Each new row is followed by its nearest point in the flat space through zero of 7 dimensions that best fits Ras, not centred:
In the rows, 128 means zero.
Ras (25 x 14):
[[106 117 110 172 124 191 157 102  81  96  77 163 139  88]
 [103 139 153 141 135 125  80 106 126 126 113 101 152  77]
 [138 118 108 160 143 124 105 106 115 111 109 158 132 110]
 [129 141 152 158 134 183 180  97  92 118 119 143  94  76]
 [128 113  84 149 114 123  90 107 100  93 123  94 100 156]
 [ 66  99 109 106 148 167 149 102 133 163 148 163 176 134]
 [139 103 123 150 140 143 142 127 112 109 115 151 143 124]
 [108 127 109 122  84 144 136 149 105  96 107  80 121 164]
 [ 86 209 170  54  96  72  62 151 191 176 146  56 134 109]
 [131 107 135 147 139 162 163 117 107 119 122 145 132 118]
 [107 130 131 154 123 167 135 105  98 107  97 132 139  88]
 [150 148 220 146 151 131 136 138 137 131 118 119 150  52]
 [ 77 156 106  94 159  86  59  80 181 199 164 176 156  95]
 [139 100 155 113 157 108 106 123 148 149 175  94 141 158]
 [126 109  68 131 132 111 117 138 131 123 113 180 151 160]
 [119 126  74 122 129 105  89  94 129 139 158 123  98 158]
 [118 137 175 102 142 126 136 132 154 161 156 115 140 114]
 [143  99 164 147 159 145 137 115 116 127 142 119 138 115]
 [138 122 130 138 112 160 172 141 103 110 117 123 111 139]
 [114 160 138 104 110  92  84 140 153 137 133  91 128 130]
 [120 148 181  86 156 115 136 111 169 194 196 117 110 110]
 [159 169 138 137 106 133 164 140 117 113 110 133  70 106]
 [100 147 117  86 136  82  83 121 177 178 161 135 145 140]
 [142 110 164 107 147  85  79 136 159 150 175  71 147 155]
 [127 117 160 113 113 140 153 171 130 119 118 101 162 148]]
New rows:
[128 106 178 127 205 122 110 142 142 171  84 172 193  46] -> [129 120 186 145 179 122 113 128 154 150 111 183 209  54]
[104 228  63 180 100 116 165 168  85 121  63 176 114  93] -> [119 196  77 141  77 135 149 146 114 100  49 191  99  87]
[130  98 117 145 152 113 176 127 126 135 132 159 154 209] -> [143  79 104 124 144 133 161 145 129 131 145 160 148 183]
[138 121  85 169 121 130  93 104  90 109 115 157  99 144] -> [140 117  74 162 128 124 105  99 101 100 113 147 101 134]
[178  79 133 138 171 125 152 187 133 120 113 127 131 168] -> [183  83 142 140 144 116 156 171 128 109 131 137 145 171]
[189 125 134 133 129 127 212  66 187 179 159 155  48 146] -> [175 139 133 118 153 129 193 108 137 167 190 169  43 137]
[186 167 135 103 121 105 127  76 140 155 169 135  80 102] -> [157 164 139 123 142 102 125 101 144 156 166 136  60 106]
[ 80 149 164 148 103 187 173 148  92 103 128 123 137  97] -> [ 96 139 159 131 107 189 178 131 101 115 100 112 136  95]
[ 72 186 189  91 137 160  79  75 146 157 143  90 160 105] -> [ 60 159 174  98 130 141  91  93 146 167 148  79 152  76]
[ 94 102  97  99 145 121 137  52 116 164 137 212 137 123] -> [ 92 115  80 124 159 143 132  77 134 167 151 203 137 119]
[ 59 145  72  72 161 147 139  68 178 175 177 167 112 170] -> [ 63 132  70  76 138 138 136  79 153 198 188 169 115 157]
[150 142 113 199  84 124  81 116 104  67 102  77  99 128] -> [151 135 110 173 101 118  81 119  88  66  90  75  92 121]
[227 130  62 164  98  86  56 136 177 180 139 155 131  69] -> [178 152 103 147 149  51  64 124 157 131 122 177 112 108]
[123 171  56 134  98 120 115 145 114 111  74 138 141 117] -> [111 160  74 133  88 118 108 142 121 101  72 152 129 124]
[ 56 106 105  89 120 131 111 157 132 133 110  81 235 134] -> [ 52 105 125  95 109 141  98 152 140 131 106  96 227 151]
[ 32 123 107  95 145  97  74  28 129 169 141 143 197 120] -> [ 34 119  92 106 152 130  55  61 147 175 151 140 186 108]
[ 65 126 147 126 181 202 204 100 101 150 191  83  60 177] -> [ 95 103 142 106 134 203 203  80  99 158 199  85  74 156]
[141 171 169 104 123 152 164  98 125 103 136 149  67  95] -> [141 169 154 131 122 148 170 114 120 137 134 134  69  87]
[ 79 197 139 148   6 166 187 128 117  52  53  67 162  74] -> [ 72 192 145 129  41 187 156 164  88  74  32  74 134  79]
[165 157 198 140  92 158 212 129 152 103 116 143 108  69] -> [159 165 195 137 121 160 203 153 120 123 107 140 100  73]
[209 126 148 133 138 107 138 186 134 109  76 180  99 130] -> [207 137 139 151 129  94 154 182 136 102  96 174 115 126]
[131 105  78 164 137  68  74 130 111  96 153 109 101 184] -> [155 100  73 145 130  85  68 116 120 103 140 105 105 182]
[138 191 187 128 113  92 124 134 111 145 101 144 160  81] -> [134 175 175 127 124 112 119 149 149 133  98 137 143  66]
[157 188 181  96 125  95 147 185  94 133 131 153 125 106] -> [160 171 172 114 116 108 156 173 153 135 114 139 117 103]
[176 165 169 139 103  77 110 168  95  83  96  74 110  95] -> [178 164 171 150 101  96 103 167 122  84  89  74 104 103]
[110 115 104 215 174 158  99  52 113 130 146 133 103 138] -> [123  93  98 172 164 149  99  49  93 121 150 135 104 112]
[178 141 133 150 125 134 131 166 113 114  74  99 135 140] -> [163 129 142 147 110 120 133 167 116  89  92 111 130 131]
[ 93 162 218 114 131 132 134 190 117 139  98  79 145  79] -> [113 164 215 111 109 141 139 165 140 128 104  77 161  78]
[193 138 159 135 173  54 128 161 190 160 168 206 108 128] -> [208 139 151 121 174  56 130 154 184 167 161 200 115 124]
[ 74  92 147 111 125 128 120 144 175 139 198 138 173 158] -> [ 94  98 137  90 146 127 125 133 156 166 166 122 179 162]
